Here is a tiny trained network, its code and every weight. The questions are about switching its units off for an input and a class, where a switched-off unit gives its printed mean instead of its output.

import numpy as np


def w(rows, s, z=0):
    codes = np.array(rows[::2]) - 128.0
    scale = np.full(codes.shape[1], s)
    scale[-1] = z or s
    return codes * scale


def f(y):
    return np.maximum(y, 0)


def log_softmax(a):
    a = a - a.max(-1, keepdims=True)
    return a - np.log(np.exp(a).sum(-1, keepdims=True))


def net(x, mask):
    res = np.array(x, float).reshape(1, 6) / 4 @ E
    y = f(res @ A[0][:, :-1].T + A[0][:, -1])
    res = res + np.where(mask, y, B[0][:, -1]) @ B[0][:, :-1]
    return log_softmax(res[-1] @ U[:, :-1].T + U[:, -1])


A, B = {}, {}
E = w([
[123,191,176,212,27],'x0',
[127,126,124,124,123],'x1',
[126,184,223,1,94],'x2',
[24,222,57,129,158],'x3',
[128,134,140,135,141],'x4',
[247,226,56,121,154],'x5',
],0.0055)
A[0] = w([
[138,65,70,248,167,43],'N1',
[200,202,89,134,133,64],'N2',
[118,81,96,57,211,214],'N3',
[120,118,100,153,114,231],'N4',
[201,181,91,123,139,57],'N5',
[134,116,115,91,151,69],'N6',
[129,144,183,52,95,83],'N7',
[10,61,169,141,109,26],'N8',
[98,158,110,93,114,124],'N9',
[193,47,180,149,125,231],'N10',
[132,144,133,100,97,110],'N11',
[145,124,116,103,200,161],'N12',
[124,195,151,188,37,138],'N13',
[22,168,76,135,152,197],'N14',
[141,160,161,84,129,2],'N15',
[137,110,109,101,122,125],'N16',
],0.011,0.0026)
B[0] = w([
[62,188,145,28,144,244],'N1',
[126,58,137,149,192,222],'N2',
[80,121,165,182,55,243],'N3',
[118,179,174,147,145,181],'N4',
[115,78,118,150,197,208],'N5',
[100,111,133,121,101,153],'N6',
[93,191,113,89,177,208],'N7',
[118,47,110,151,223,228],'N8',
[160,162,125,127,122,169],'N9',
[230,152,83,135,102,254],'N10',
[106,153,147,125,140,158],'N11',
[100,120,141,158,88,191],'N12',
[75,89,144,148,31,228],'N13',
[255,155,109,132,105,231],'N14',
[94,142,127,85,154,160],'N15',
[114,133,131,136,113,149],'N16',
],0.021,0.0064)
U = w([
[110,22,106,160,254,89],'0',
[52,225,145,2,168,110],'1',
[132,142,135,168,111,255],'2',
[75,94,156,193,17,68],'3',
[253,172,69,145,116,88],'4',
],0.0061,0.0068)

Each question gives the input, the list of numbers given to net, and the class t.
The units are the neurons (one row each of A and B). Each row of codes is followed by its name. A weight is (code - 128) times the scale printed after its matrix; where a second scale follows, it is the last column's (A, B and U).
mask holds one flag per neuron, in row order. A switched-off neuron (its flag False) gives its mean, the last column of its row in B, instead of its output. The means were averaged over made-up inputs and are rounded, as every weight is.
A unit's drop is (log p(t) with every unit on - log p(t) with that unit switched off) / (log p(t) with every unit on - log p(t) with every unit switched off).
The circuit of an input: a set's keep is (log p(t) with only the set's units on - log p(t) with every unit switched off) / (log p(t) with every unit on - log p(t) with every unit switched off). Starting from the 12 units with the biggest drops (on a tie, the unit counted first), units are removed one at a time, each time the one whose removal leaves the highest keep (on an exact tie, the one counted first), for as long as the keep stays at least 0.8.
circuit, biggest first: the units of the circuit, biggest drop first
unit that matters most: the unit with the biggest drop
k most important neurons: the k neurons with the biggest drops, biggest first
drop of u: that unit's drop, to one decimal
input [5,4,-1,-7,-8,8], class 0: unit that matters most	N2
input [-3,-2,-1,6,-6,8], class 0: 3 most important neurons	(N2, N5, N10)
input [8,0,-8,6,-6,0], class 1: 3 most important neurons	(N1, N3, N10)
input [-3,1,3,7,-7,3], class 4: 2 most important neurons	(N14, N13)
input [-1,-3,8,-8,-5,-2], class 1: 4 most important neurons	(N7, N14, N15, N11)
input [-3,6,-8,5,-6,-2], class 1: 2 most important neurons	(N1, N10)
input [7,1,-1,0,-1,6], class 3: 2 most important neurons	(N13, N8)
input [1,0,0,6,6,3], class 4: 4 most important neurons	(N14, N3, N8, N1)
input [-6,4,5,-6,-7,-1], class 3: 3 most important neurons	(N3, N1, N14)
input [-6,0,-7,7,-2,-4], class 1: 2 most important neurons	(N1, N10)
input [4,3,-5,-5,-3,-2], class 1: 3 most important neurons	(N1, N14, N3)
input [-1,-2,4,4,-4,5], class 0: circuit, biggest first	(N2, N5)
input [3,1,0,-8,-7,4], class 4: 3 most important neurons	(N10, N3, N8)
input [-1,-5,2,6,-3,-5], class 4: circuit, biggest first	(N14)
input [6,-1,1,3,0,5], class 3: 2 most important neurons	(N13, N8)
input [-7,-6,-6,-1,-1,1], class 3: drop of N7	0.5
input [4,5,-2,4,-7,-5], class 0: drop of N8	3.2
input [-5,-2,-3,-7,6,-3], class 4: drop of N8	0.0
